cols: G S U R X Q P M C
[131  57  63 167 160 137 102 105  71]  K71
[102 144 149 101  98  99 111 171 109]  K631
[142  93 102 127 153 147 113  93 121]  K949
[103 150 111 118 145 126  47 118 132]  K590
[116  95 111 114 119 123 188 160 120]  K154
[108  89 106 135  94 100 134 143 112]  K146
[ 76  95  65 154 155 125 110 162 134]  K4
[105  89  59 142  95 105 118  93 130]  K867
[142  93 102 127 153 147 113  93 149]  K737
[106 106  96 148 152 125 118 168  76]  K893
[ 80 106  76 131 144 130 152 159 169]  K88
find: [149 101  98  99]
K631
col: [147 125]
Q
col: [153 145 119  94 155  95]
X

cols: V B A Y L J D N T
[115 119 151 151 101 117 118 152  94]  K340
[101 115 119 151 117 151 118 152  94]  K103
[115 119 101 151 117 151 118 152 141]  K672
find: [115 119 151 151]
K340
find: [115 119 101]
K672
find: [101 117 118 152]
K340
find: [115 119 101 151 117 151]
K672

cols: Z H E F W
[126  82 161 172 186] -> K389
[ 82 145 131 179 188] -> K358
[154  80 149 166  76] -> K522
[ 97  87  73 145 155] -> K688
[ 83 140 135 179 189] -> K492
[120 180  96  87  73] -> K188
[177  95 142  80  78] -> K233
[171  90 110 159  65] -> K577
[175  83 160  84  93] -> K158
[149 145  59 154  79] -> K37
[198  86  87 114 131] -> K955
find: [96 87 73]
K188
find: [ 83 140 135 179]
K492
col: [ 87 140 180  95  90  83]
H
col: [135  96]
E
find: [154  79]
K37
col: [73 78]
W
col: [ 83 120]
Z

cols: temiv Dugu der Kor kadaf vekov Kago bisas Mosam tavu
[101 198  93 116 163 128  97 114 125 157] -> K447
[103 171  94 156 153 161 134 122 124 112] -> K367
[ 93 163 116 101 198 122 153 161 134 112] -> K309
[124 134  99 140 137 120 119 118 118 132] -> K519
[191 100 183  81 137 120 170 176 202 164] -> K130
[158 121 147  94 122 122 134  68 103 123] -> K871
find: [198 122 153 161 134 112]
K309
col: [101 140  81  94]
Kor
col: [ 93  94 116  99 183]
der
find: [101 198  93 116 163]
K447
find: [191 100]
K130
find: [134  99 140 137 120 119 118]
K519

cols: Rapu nud puzu vuko Suz bugap Gib viri fidit
[147 166 132 175 143 214 124  93 105] : K150
[111 161 154 131 108 155  96 172 157] : K961
[105 136 192 108 110 155  96 172 157] : K673
[110 136 105 108 192 126 143 103  96] : K697
[105 108 192 127 143 103  96 103  96] : K776
[105 155  78  94 174 118 147 124 133] : K542
col: [175 131]
vuko
find: [110 136 105 108 192]
K697
col: [124  96  96 143]
Gib
find: [105 108 192 126 143 103  96]
K697
find: [143 214 124]
K150
col: [166 161]
nud

cols: dirog Sugir nar kadi dok pobot Penop pev
[142 122 156 190 146 113  87  67] = K857
[ 43 108 111 150  36 213 138 179] = K272
[216 138 174 181 149 137 117 185] = K963
[183 156 122 162 171 118  91 173] = K973
find: [ 43 108 111 150  36 213]
K272
col: [122 108 138]
Sugir
find: [122 156]
K857
find: [213 138]
K272
find: [156 190 146 113]
K857
find: [142 122 156]
K857
find: [216 138 174 181 149 137]
K963

cols: perul rig kereb firud fet
[162 130 157 142 111] : K791
[120  46 115 160 131] : K964
[ 59  97 149 156 124] : K167
col: [157 115]
kereb
col: [142 160]
firud
col: [111 131]
fet
find: [ 46 115 160 131]
K964
col: [160 156]
firud
find: [149 156]
K167

cols: nusep Loba tiv zunu tev lunap Fevas podo vuzu
[ 97 191 174 160  89 102 192  49 122] -> K682
[103 167  80 122 129  87 157  57 143] -> K569
[ 78  91  96 172  73  73 151 150 175] -> K469
[175  73 137 156 121 104 105 201 123] -> K576
[122 129  88 157  57 161  95  64 103] -> K635
find: [122 129  87 157  57]
K569
find: [174 160  89]
K682

cols: bito vok reruk fika zogi Ludel
[205 127 128 205 126 161] = K677
[205 130 129 205 163 204] = K539
[206 128 128 205 128 203] = K558
[128 128 128 194 128 128] = K30
[130 127 128 205 128 129] = K905
[127 127 129 166 129 129] = K89
[205 129 127 205 128 128] = K417
[205 130 128 205 128 131] = K503
[206 136 206 205 204 204] = K765
[130 127 127 205 128 129] = K987
[206 129 128 204 127 191] = K162
col: [136 127 129]
vok
col: [194 205 166 205 205 205 205]
fika
find: [130 129 205]
K539
col: [205 205 205 205]
fika
find: [205 129 127 205 128 128]
K417

cols: pul donur let Giral borel mopo Peler Firag
[146  84 209  68  60 194 216 192] = K59
[161  42 194  53 186  86 197  86] = K255
[ 83  59 186 201  61 181 116 166] = K583
[132 138 203 147  75  49 195  58] = K165
[131 178 188  98  80 139 164  68] = K17
[201 193 100  71  89 109  99 106] = K993
[209  68  84 146 169 115  49 133] = K283
[189 145  84 131 138 203 147  75] = K497
col: [ 53 201 147]
Giral
find: [201  61 181]
K583
find: [209  68  84 146]
K283
find: [131 138 203 147  75]
K497
find: [189 145  84 131 138 203 147  75]
K497

cols: tuzap Fofu tanuk tegi
[142 204 157 100]  K452
[ 91 177  83  91]  K372
[130 127 151 127]  K774
[143 105 166 166]  K57
[109 145  95  74]  K651
[108 122 109  66]  K91
[ 97 107 124 146]  K908
[173  71 179 160]  K249
col: [ 83 151 166  95]
tanuk
col: [177 127 105]
Fofu
col: [ 91 127 166  74  66 146 160]
tegi

cols: luziz puz sizal Bodo zimo
[104 156 127  87 129] : K692
[121  62 104 155 138] : K614
[123 132 121  62 102] : K937
col: [155  62]
Bodo
col: [121 123]
luziz
col: [ 87 155]
Bodo
find: [121  62 102]
K937
find: [104 155]
K614
find: [123 132 121  62]
K937
find: [ 62 104]
K614

cols: noro galaz Ven vomed pupav Dizab
[169 151 157 139 109 130] -> K302
[127 127  99 124 179 124] -> K573
[ 77  96  84 108 138 116] -> K390
[121 116 109  69 139 125] -> K396
[136 130  65 107 138 125] -> K220
[121  84  96  69 139 125] -> K878
[ 99 117 128 113 192 123] -> K980
[171 144 110 150  97 130] -> K282
[ 79 103  93 101 125 122] -> K259
[130 123 140 115 118 124] -> K747
[ 99 117 128 143 181 123] -> K641
[149 118  38 150  92 129] -> K514
col: [130 124 116 125 125 125 123 130 122 124 123]
Dizab
find: [ 99 117 128 113 192 123]
K980
find: [96 84]
K390
col: [130 124 116 125 125 125 123 130]
Dizab
find: [ 99 117 128 143 181 123]
K641

cols: kave Sini mub posig
[112 156 146 123] = K854
[150 166 212 142] = K951
[112 137 141 137] = K808
[110 125 125 152] = K373
[112 156 141 137] = K694
[ 96  78 113 139] = K932
[157 145 125  73] = K3
[163 119 174 119] = K100
[125 143 136 131] = K65
[121 161 139 116] = K107
[122 105 162 123] = K403
col: [156 166 137 125 156  78 145 119]
Sini
find: [112 156 141 137]
K694

cols: Bozu gup zofa misep
[117 120  68 115] : K676
[112 112  95 183] : K485
[118  80  87  47] : K762
[124 109  98  69] : K297
[137  83  76 120] : K206
[103 174 130 115] : K424
col: [ 83 174]
gup
col: [87 98 76]
zofa

cols: ver kap vobi vapot Laz Puf somi dumuf tukiz Tulat
[156  57  61 154 145 138 120  75  49 132] -> K432
[123 173 134 101 108 118 120 120 142 123] -> K212
[100 171 153 101 143 120  82 183 104 129] -> K620
[140 149 132 123 145 134  83 113 102 125] -> K626
[100 178 143  69  98 111 102 129 173 126] -> K370
[ 99 120 124 122 138 113  79 172  81 129] -> K894
[160  72  98 122 148 142  85  71  63 134] -> K129
[111  64  74 149  88 100 154 123 114 120] -> K125
[141 175 162  96 130 123  45 113  87 128] -> K520
[ 95 183 148  74  97 109 116 148 173 125] -> K890
find: [101 143 120  82 183 104 129]
K620
col: [100 140 100  99 160 111]
ver
find: [123  45 113  87]
K520

cols: ligud mepu fevo zuf suzul zakur lumi guda dekot
[ 39  57 157 208  70 148 122 175 154] -> K317
[ 90 191 137  99  96 149  79 101 178] -> K122
[ 72  76  85  91 125 145 122 175 118] -> K501
[ 91 108 104 110 155 121 110  86 115] -> K545
[ 91 108 104 110 155 121 110  86 113] -> K704
[104 156  63  89 179 136  95 132  86] -> K713
[ 90 149  96 137 191  99  79 164 162] -> K445
[138  72 109 116 135  82 100 130  48] -> K552
find: [ 39  57 157 208  70 148 122 175 154]
K317
find: [ 96 137 191]
K445
find: [ 90 191 137  99  96 149  79]
K122
col: [164 130]
guda
find: [ 91 108 104 110 155 121 110  86 115]
K545

cols: bas kogeg fipi boro
[151 132 133 114]  K786
[ 91 106 134 139]  K181
[162 151 133 114]  K592
col: [114 139]
boro
find: [151 133]
K592
col: [106 151]
kogeg
col: [ 91 162]
bas

cols: nolo muf gonom muvo silen Nusad
[209 128 128 120  77 139]  K280
[142 128 123  38 128  63]  K972
[209 128 128 166  77 139]  K193
[209 128 128 105  70  93]  K484
[ 67 125 106  91 128 129]  K687
[ 67 125 106 171 128 185]  K426
col: [128 123 128 128 106]
gonom
find: [128 166]
K193
col: [128 128 125]
muf

cols: gal Poma tugeg Rere
[195 168  56 216] : K486
[ 74 121 146 126] : K194
[176 111  52 172] : K448
[54 95 88 56] : K983
[ 34 141  69 116] : K872
[ 86 150  64 112] : K661
[147 121 146 126] : K929
col: [146  52  88  69  64 146]
tugeg
col: [146  52]
tugeg
col: [146  52  88  69]
tugeg
find: [147 121 146 126]
K929
col: [111  95 141 150 121]
Poma
col: [52 88 69 64]
tugeg

cols: Biti sas karik Vugub Zeda sibaf
[174 108  73 134 127 150] : K754
[101 195 196 114  59  91] : K823
[ 97 104 189  64  86  60] : K992
[146 114  97 153 129 144] : K348
[150  95  77  51  79 158] : K398
[ 97 104 189  51  79  53] : K334
col: [79 79]
Zeda
col: [127  59]
Zeda
find: [108  73 134 127]
K754
col: [ 77 189]
karik
find: [ 97 104 189  51  79  53]
K334

cols: Nuva Mulu vopi fale kav
[140 120  82  95 116] : K286
[125 132 111 162 121] : K39
[148 128 116  90 104] : K771
[163 121 100 136 147] : K442
[163 142  60 116  97] : K981
[159 138  70 127 115] : K493
[160 121 139  74 132] : K106
col: [60 70]
vopi
find: [162 121]
K39
find: [120  82  95 116]
K286
find: [148 128 116  90]
K771
find: [121 100 136]
K442

